Here is a tiny trained network, its code and every weight. The questions are about switching its units off for an input and a class, where a switched-off unit gives its printed mean instead of its output.

import numpy as np


def w(rows, s, z=0):
    codes = np.array(rows[::2]) - 128.0
    scale = np.full(codes.shape[1], s)
    scale[-1] = z or s
    return codes * scale


def f(y):
    return y / 2 * (1 + np.tanh(0.7978845608 * (y + 0.044715 * y**3)))


def log_softmax(a):
    a = a - a.max(-1, keepdims=True)
    return a - np.log(np.exp(a).sum(-1, keepdims=True))


def net(x, mask):
    res = np.array(x, float).reshape(1, 4) / 4 @ E
    y = f(res @ A[0][:, :-1].T + A[0][:, -1])
    res = res + np.where(mask, y, B[0][:, -1]) @ B[0][:, :-1]
    return log_softmax(res[-1] @ U[:, :-1].T + U[:, -1])


A, B = {}, {}
E = w([
[221,74,151,48],'x0',
[112,73,173,145],'x1',
[235,114,36,255],'x2',
[118,80,141,134],'x3',
],0.0081)
A[0] = w([
[208,160,146,76,251],'neuron 1',
[151,101,159,184,84],'neuron 2',
[24,111,177,80,195],'neuron 3',
[45,182,84,175,216],'neuron 4',
[167,113,119,149,179],'neuron 5',
[142,111,248,78,230],'neuron 6',
],0.012,0.0028)
B[0] = w([
[85,59,164,254,187],'neuron 1',
[132,197,49,98,156],'neuron 2',
[210,134,60,179,255],'neuron 3',
[207,27,163,175,226],'neuron 4',
[177,133,90,150,170],'neuron 5',
[149,124,65,191,228],'neuron 6',
],0.0092,0.0095)
U = w([
[144,137,94,171,253],'0',
[175,33,186,148,174],'1',
[218,229,11,111,56],'2',
[176,120,118,135,253],'3',
[122,133,204,127,27],'4',
[100,170,115,76,3],'5',
[101,165,169,104,3],'6',
],0.012,0.0036)

Each question gives the input, the list of numbers given to net, and the class t.
The units are the neurons (one row each of A and B). Each row of codes is followed by its name. A weight is (code - 128) times the scale printed after its matrix; where a second scale follows, it is the last column's (A, B and U).
mask holds one flag per neuron, in row order. A switched-off neuron (its flag False) gives its mean, the last column of its row in B, instead of its output. The means were averaged over made-up inputs and are rounded, as every weight is.
A unit's drop is (log p(t) with every unit on - log p(t) with that unit switched off) / (log p(t) with every unit on - log p(t) with every unit switched off).
The circuit of an input: a set's keep is (log p(t) with only the set's units on - log p(t) with every unit switched off) / (log p(t) with every unit on - log p(t) with every unit switched off). Starting from all 6 units, units are removed one at a time, each time the one whose removal leaves the highest keep (on an exact tie, the one counted first), for as long as the keep stays at least 0.8.
circuit, biggest first: the units of the circuit, biggest drop first
most important unit: the unit with the biggest drop
k most important neurons: the k neurons with the biggest drops, biggest first
drop of u: that unit's drop, to one decimal
input [0,8,1,4], class 0: most important unit => neuron 4
input [-8,-1,7,8], class 1: 3 most important neurons => (neuron 4; neuron 3; neuron 6)
input [7,-4,5,1], class 1: 2 most important neurons => (neuron 1; neuron 3)
input [-4,0,-5,3], class 2: 2 most important neurons => (neuron 3; neuron 1)
input [2,5,6,4], class 2: 2 most important neurons => (neuron 2; neuron 4)
input [-8,-1,7,-2], class 1: 3 most important neurons => (neuron 4; neuron 3; neuron 6)
input [2,3,-5,4], class 2: 2 most important neurons => (neuron 3; neuron 4)
input [5,6,7,4], class 2: 2 most important neurons => (neuron 2; neuron 4)
input [-4,-3,-1,3], class 1: circuit, biggest first => (neuron 4; neuron 2)
input [-6,3,-5,-5], class 1: 3 most important neurons => (neuron 4; neuron 2; neuron 5)
input [3,6,-2,-4], class 0: circuit, biggest first => (neuron 4; neuron 6)
input [4,-1,6,-8], class 3: 2 most important neurons => (neuron 1; neuron 3)
input [6,-7,4,2], class 0: 3 most important neurons => (neuron 4; neuron 1; neuron 5)
input [4,8,-6,-7], class 0: most important unit => neuron 6
input [-8,2,6,5], class 1: 2 most important neurons => (neuron 4; neuron 3)
input [-8,-2,8,-5], class 1: 3 most important neurons => (neuron 4; neuron 3; neuron 6)
input [4,8,-7,2], class 0: 2 most important neurons => (neuron 6; neuron 2)
input [3,7,-6,7], class 0: 3 most important neurons => (neuron 6; neuron 2; neuron 5)
input [-8,-1,-5,4], class 1: drop of neuron 4 => 1.6
input [-7,2,2,0], class 1: drop of neuron 4 => 0.7
input [-6,-6,-3,-7], class 3: circuit, biggest first => (neuron 4)
input [-4,3,-7,6], class 2: drop of neuron 6 => 0.1
input [-8,6,-3,-3], class 1: drop of neuron 4 => 1.2
